Below are the code and all the weights of a small trained network. Each question names an input and a class and asks about switching units off, where a switched-off unit gives its printed mean instead of its output.

import numpy as np


def w(rows, s, z=0):
    codes = np.array(rows[::2]) - 128.0
    scale = np.full(codes.shape[1], s)
    scale[-1] = z or s
    return codes * scale


def norm(h):
    return h / np.sqrt((h * h).mean(-1, keepdims=True) + 1e-5)


def f(y):
    return np.maximum(y, 0)


def log_softmax(a):
    a = a - a.max(-1, keepdims=True)
    return a - np.log(np.exp(a).sum(-1, keepdims=True))


def net(x, mask):
    res = np.array(x, float).reshape(1, 2) / 4 @ E
    u = 0
    for l in range(3):
        y = f(norm(res) @ A[l][:, :-1].T + A[l][:, -1])
        res = res + np.where(mask[u : u + 6], y, B[l][:, -1]) @ B[l][:, :-1]
        u += 6
    return log_softmax(norm(res)[-1] @ U[:, :-1].T + U[:, -1])


A, B = {}, {}
E = w([
[178,76,121,16,19,144,206,228,202,203,205],'x0',
[255,251,69,127,205,59,191,117,131,238,116],'x1',
],0.0097)
A[0] = w([
[141,166,122,161,172,95,100,107,78,176,95,41],'L0N0',
[203,121,100,73,124,104,253,170,174,118,163,180],'L0N1',
[77,176,114,181,165,109,40,60,117,98,83,68],'L0N2',
[45,95,152,101,67,89,70,138,162,51,142,51],'L0N3',
[181,170,127,95,126,103,125,122,141,215,111,81],'L0N4',
[69,192,103,169,103,55,86,157,122,104,175,2],'L0N5',
],0.006,0.0022)
B[0] = w([
[151,147,69,159,98,167,254,95,168,45,176,191],'L0N0',
[96,181,93,180,153,103,116,77,161,51,150,236],'L0N1',
[206,102,166,70,171,129,243,128,81,46,92,254],'L0N2',
[116,85,148,203,95,209,100,159,97,241,170,240],'L0N3',
[74,29,191,121,89,183,43,173,81,193,108,196],'L0N4',
[149,105,126,113,145,120,150,138,125,117,80,142],'L0N5',
],0.0089,0.0073)
A[1] = w([
[201,148,111,41,80,94,201,182,186,183,164,159],'L1N0',
[137,163,150,165,194,91,74,119,100,153,103,26],'L1N1',
[220,206,114,138,188,90,142,138,107,255,116,66],'L1N2',
[199,113,114,128,115,170,221,152,126,182,150,100],'L1N3',
[146,130,155,154,152,144,118,139,86,182,122,4],'L1N4',
[78,172,97,193,115,123,63,104,154,148,158,73],'L1N5',
],0.024,0.0027)
B[1] = w([
[119,143,123,147,112,92,112,164,234,106,250,248],'L1N0',
[143,186,157,126,112,100,159,160,130,105,142,156],'L1N1',
[92,48,94,154,109,223,101,79,54,193,31,244],'L1N2',
[139,143,172,52,157,66,104,147,108,117,88,242],'L1N3',
[137,135,101,69,123,104,150,113,148,89,119,157],'L1N4',
[154,128,149,77,159,103,141,126,103,113,90,193],'L1N5',
],0.016,0.018)
A[2] = w([
[131,192,177,198,126,114,132,163,109,185,124,18],'L2N0',
[76,56,168,148,55,193,124,160,109,116,143,24],'L2N1',
[129,156,120,179,102,146,156,131,137,151,106,89],'L2N2',
[71,30,125,138,82,203,88,125,102,160,108,155],'L2N3',
[164,220,95,254,220,138,169,61,75,125,86,68],'L2N4',
[147,161,64,184,141,163,192,65,108,77,114,9],'L2N5',
],0.023,0.0016)
B[2] = w([
[138,102,95,117,126,126,158,103,141,108,135,128],'L2N0',
[142,128,64,135,155,145,114,83,112,201,73,228],'L2N1',
[117,96,198,131,136,107,121,163,137,113,151,130],'L2N2',
[112,97,122,122,58,197,161,121,69,130,90,254],'L2N3',
[110,113,103,111,128,99,73,158,237,144,249,194],'L2N4',
[147,175,143,146,115,78,142,158,176,124,153,174],'L2N5',
],0.017,0.027)
U = w([
[108,88,82,131,83,192,127,100,68,179,77,155],'0',
[122,136,105,133,118,94,111,158,203,129,223,186],'1',
[170,168,161,81,190,80,172,122,66,68,90,165],'2',
[105,179,169,245,124,139,152,134,79,95,136,2],'3',
],0.012,0.0036)

Each question gives the input, the list of numbers given to net, and the class t.
The units are the neurons (one row each of A and B). Each row of codes is followed by its name. A weight is (code - 128) times the scale printed after its matrix; where a second scale follows, it is the last column's (A, B and U).
mask holds one flag per neuron, layer by layer. A switched-off neuron (its flag False) gives its mean, the last column of its row in B, instead of its output. The means were averaged over made-up inputs and are rounded, as every weight is.
A unit's drop is (log p(t) with every unit on - log p(t) with that unit switched off) / (log p(t) with every unit on - log p(t) with every unit switched off).
The circuit of an input: a set's keep is (log p(t) with only the set's units on - log p(t) with every unit switched off) / (log p(t) with every unit on - log p(t) with every unit switched off). Starting from the 12 units with the biggest drops (on a tie, the unit counted first), units are removed one at a time, each time the one whose removal leaves the highest keep (on an exact tie, the one counted first), for as long as the keep stays at least 0.8.
circuit, biggest first: the units of the circuit, biggest drop first
most important unit: the unit with the biggest drop
top k neurons: the k neurons with the biggest drops, biggest first
top k neurons in layer l: the k neurons of layer l with the biggest drops, biggest first
drop of u: that unit's drop, to one decimal
input [-1,-3], class 2: circuit, biggest first => (L1N2; L1N0; L2N3)
input [-1,3], class 2: top 2 neurons => (L1N3; L0N0)
input [-8,7], class 1: most important unit => L2N4
input [3,3], class 2: top 2 neurons => (L1N5; L0N4)
input [2,-1], class 2: top 2 neurons => (L1N5; L1N2)
input [2,-3], class 2: top 2 neurons => (L0N3; L1N2)
input [8,-7], class 1: top 4 neurons => (L1N2; L0N4; L2N3; L1N0)
input [-2,-3], class 2: top 3 neurons in layer 1 => (L1N2; L1N4; L1N0)
input [3,-1], class 2: top 2 neurons in layer 0 => (L0N1; L0N2)
input [-8,4], class 1: drop of L2N4 => 0.1
input [-6,-3], class 1: drop of L2N3 => 0.0
input [1,-1], class 2: drop of L1N2 => 0.2
